Below are the code and all the weights of a small trained network. Each question names an input and a target symbol and asks about switching units off, where a switched-off unit gives its printed mean instead of its output.

import numpy as np


def w(rows, s, z=0):
    codes = np.array(rows[::2]) - 128.0
    scale = np.full(codes.shape[1], s)
    scale[-1] = z or s
    return codes * scale


def softmax(a):
    e = np.exp(a - a.max(-1, keepdims=True))
    return e / e.sum(-1, keepdims=True)


def log_softmax(a):
    a = a - a.max(-1, keepdims=True)
    return a - np.log(np.exp(a).sum(-1, keepdims=True))


def net(x, mask):
    ids = ['αγδεζθλμξσφψω'.index(c) for c in x.split()]
    T = len(ids)
    res = E[ids] + P[:T]
    u = 0
    for l in range(3):
        r = res
        for j in range(3):
            rows = slice(2 * j, 2 * j + 2)
            q, k, v = (r @ M[l][rows].T for M in (Q, K, V))
            z = softmax(np.where(np.tri(T) > 0, q @ k.T / 2**0.5, -1e9)) @ v
            o = O[l][rows]
            res = res + np.where(mask[u + j], z, o[:, -1]) @ o[:, :-1]
        u += 3
    return log_softmax(res[-1] @ U[:, :-1].T + U[:, -1])


Q, K, V, O = {}, {}, {}, {}
E = w([
[113,108,115,120,135],'α',
[86,100,50,172,65],'γ',
[204,118,147,104,121],'δ',
[193,134,87,144,160],'ε',
[93,72,167,93,125],'ζ',
[8,99,51,103,172],'θ',
[182,128,107,103,129],'λ',
[189,80,149,101,115],'μ',
[93,101,69,201,202],'ξ',
[181,150,128,101,91],'σ',
[131,162,99,130,137],'φ',
[79,166,179,68,165],'ψ',
[163,144,106,110,122],'ω',
],0.019)
P = w([
[68,250,157,78,112],'0',
[133,179,130,58,92],'1',
[132,160,125,75,99],'2',
[127,136,124,75,103],'3',
[125,121,117,88,109],'4',
[107,107,108,99,114],'5',
[111,84,112,94,115],'6',
[70,95,96,131,135],'7',
[56,80,96,133,139],'8',
[43,75,100,132,144],'9',
],0.011)
Q[0] = w([
[168,125,147,153,122],'L0H1',
[120,88,70,2,124],'L0H1',
[99,77,71,32,100],'L0H2',
[61,169,161,163,132],'L0H2',
[137,52,109,78,13],'L0H3',
[116,137,80,82,39],'L0H3',
],0.0093)
K[0] = w([
[163,151,128,112,144],'L0H1',
[55,41,60,133,27],'L0H1',
[67,77,73,95,117],'L0H2',
[152,47,254,134,135],'L0H2',
[137,2,136,115,128],'L0H3',
[129,62,38,242,58],'L0H3',
],0.0096)
V[0] = w([
[68,134,132,124,148],'L0H1',
[148,153,226,171,233],'L0H1',
[102,27,112,127,174],'L0H2',
[62,121,3,22,135],'L0H2',
[101,156,148,132,145],'L0H3',
[143,255,122,32,176],'L0H3',
],0.0074)
O[0] = w([
[188,167,61,97,14,161],'L0H1',
[228,108,194,3,78,49],'L0H1',
[29,160,190,175,184,139],'L0H2',
[63,200,68,108,102,255],'L0H2',
[200,108,136,79,74,131],'L0H3',
[144,139,166,20,99,172],'L0H3',
],0.0054,0.0096)
Q[1] = w([
[159,148,19,104,205],'L1H1',
[184,154,212,210,84],'L1H1',
[129,112,142,10,71],'L1H2',
[203,1,154,190,177],'L1H2',
[116,52,190,54,62],'L1H3',
[251,166,94,136,129],'L1H3',
],0.0097)
K[1] = w([
[145,106,100,158,171],'L1H1',
[177,139,251,68,132],'L1H1',
[122,163,142,33,123],'L1H2',
[229,53,180,34,43],'L1H2',
[176,195,202,104,139],'L1H3',
[106,114,76,104,59],'L1H3',
],0.011)
V[1] = w([
[77,170,201,12,175],'L1H1',
[78,111,81,134,56],'L1H1',
[109,102,161,147,254],'L1H2',
[84,185,13,96,242],'L1H2',
[112,175,86,114,100],'L1H3',
[135,115,106,100,240],'L1H3',
],0.0083)
O[1] = w([
[129,56,55,144,167,141],'L1H1',
[254,137,224,174,184,213],'L1H1',
[175,96,173,52,135,76],'L1H2',
[175,126,128,71,188,248],'L1H2',
[70,92,157,118,93,184],'L1H3',
[212,151,123,83,75,113],'L1H3',
],0.0065,0.017)
Q[2] = w([
[54,120,144,140,107],'L2H1',
[81,111,146,106,150],'L2H1',
[198,207,153,110,48],'L2H2',
[1,93,128,116,115],'L2H2',
[87,132,148,16,95],'L2H3',
[217,122,61,55,107],'L2H3',
],0.0097)
K[2] = w([
[215,106,110,172,46],'L2H1',
[254,161,89,147,147],'L2H1',
[178,174,166,195,67],'L2H2',
[75,26,174,114,164],'L2H2',
[128,49,34,68,158],'L2H3',
[154,200,89,85,203],'L2H3',
],0.0079)
V[2] = w([
[162,169,157,138,224],'L2H1',
[254,112,147,234,91],'L2H1',
[105,178,90,64,117],'L2H2',
[217,201,85,167,116],'L2H2',
[199,88,88,126,16],'L2H3',
[133,214,225,176,112],'L2H3',
],0.0064)
O[2] = w([
[63,79,151,198,153,151],'L2H1',
[212,128,228,109,132,2],'L2H1',
[250,121,117,92,154,185],'L2H2',
[53,171,100,202,189,105],'L2H2',
[167,145,109,125,84,57],'L2H3',
[70,254,105,116,101,90],'L2H3',
],0.0074,0.0093)
U = w([
[124,164,73,140,155,248],'α',
[107,103,138,167,152,187],'γ',
[121,66,180,193,130,160],'δ',
[141,139,99,155,144,54],'ε',
[80,168,126,28,139,29],'ζ',
[144,154,94,143,148,59],'θ',
[3,43,146,156,82,115],'λ',
[120,94,84,172,243,2],'μ',
[112,177,157,183,142,159],'ξ',
[150,145,96,156,140,68],'σ',
[127,123,106,160,154,51],'φ',
[126,150,96,134,153,42],'ψ',
[198,137,110,173,135,103],'ω',
],0.0063,0.0084)

Each question gives the input, a string of symbols that net reads in full, and the target symbol t.
The units are the heads (2 rows each of Q, K, V and O). Each row of codes is followed by its name. A weight is (code - 128) times the scale printed after its matrix; where a second scale follows, it is the last column's (O and U).
mask holds one flag per head, layer by layer. A switched-off head (its flag False) gives its mean, the last column of its rows in O, instead of its output. The means were averaged over made-up inputs and are rounded, as every weight is.
A unit's drop is (log p(t) with every unit on - log p(t) with that unit switched off) / (log p(t) with every unit on - log p(t) with every unit switched off).
The circuit of an input: a set's keep is (log p(t) with only the set's units on - log p(t) with every unit switched off) / (log p(t) with every unit on - log p(t) with every unit switched off). Starting from all 9 units, units are removed one at a time, each time the one whose removal leaves the highest keep (on an exact tie, the one counted first), for as long as the keep stays at least 0.8.
circuit, biggest first: the units of the circuit, biggest drop first
most important unit: the unit with the biggest drop
heads that matter: for each layer, one digit per head in row order, 1 if its drop is at least 0.15 and else 0, layers parted by /
drop of u: that unit's drop, to one decimal
input ζ ε ζ λ ε ψ μ ψ, target ζ: most important unit : L1H1
input δ θ ψ γ μ λ α, target ξ: circuit, biggest first : [L1H1; L0H3; L0H1; L2H3]
input δ ε δ γ α, target ξ: circuit, biggest first : [L1H1; L2H3; L0H3; L0H1]
input μ λ ξ λ γ ζ ψ ζ ψ ψ, target ξ: circuit, biggest first : [L1H1; L0H3; L0H1]
input ψ σ λ θ, target μ: heads that matter : 010 / 110 / 001
input ζ φ ζ γ α ψ ζ γ λ ω, target ξ: heads that matter : 001 / 100 / 001
input ψ ψ φ ζ μ θ α, target μ: heads that matter : 010 / 110 / 101
input ε γ γ ζ ζ γ, target ξ: circuit, biggest first : [L1H1; L2H3; L0H3; L0H1]
input θ ζ λ ξ ω ψ θ ψ δ ε, target μ: circuit, biggest first : [L1H2; L0H2; L2H1; L2H3]
input ζ ζ δ ε μ δ α δ θ δ, target μ: circuit, biggest first : [L0H2; L1H2; L2H1; L2H3]
input θ λ ξ δ ζ, target μ: circuit, biggest first : [L1H2; L1H1; L0H2; L2H3]
input α λ ζ ζ λ ψ θ λ, target μ: heads that matter : 010 / 010 / 101
input ζ ψ ζ, target λ: heads that matter : 000 / 110 / 000
input ω θ σ ζ δ σ ψ, target μ: most important unit : L1H2
input ζ ζ ζ, target λ: heads that matter : 000 / 110 / 010
input ζ ψ δ θ ψ δ ζ γ ζ, target ξ: heads that matter : 101 / 100 / 001
input ξ ζ σ λ ψ γ ζ ω ξ, target ξ: heads that matter : 001 / 100 / 001
input ζ ψ ζ θ ζ α ε, target μ: drop of L0H1 : -0.1
input θ θ ω λ ω δ μ, target μ: drop of L2H3 : 0.1
input ψ ζ ψ ε δ γ α ω, target ξ: drop of L0H3 : 0.2
input δ δ ε ψ δ ω ψ γ δ δ, target ξ: drop of L1H1 : 0.6
input λ ξ θ μ λ ξ ω ζ φ, target μ: most important unit : L1H2
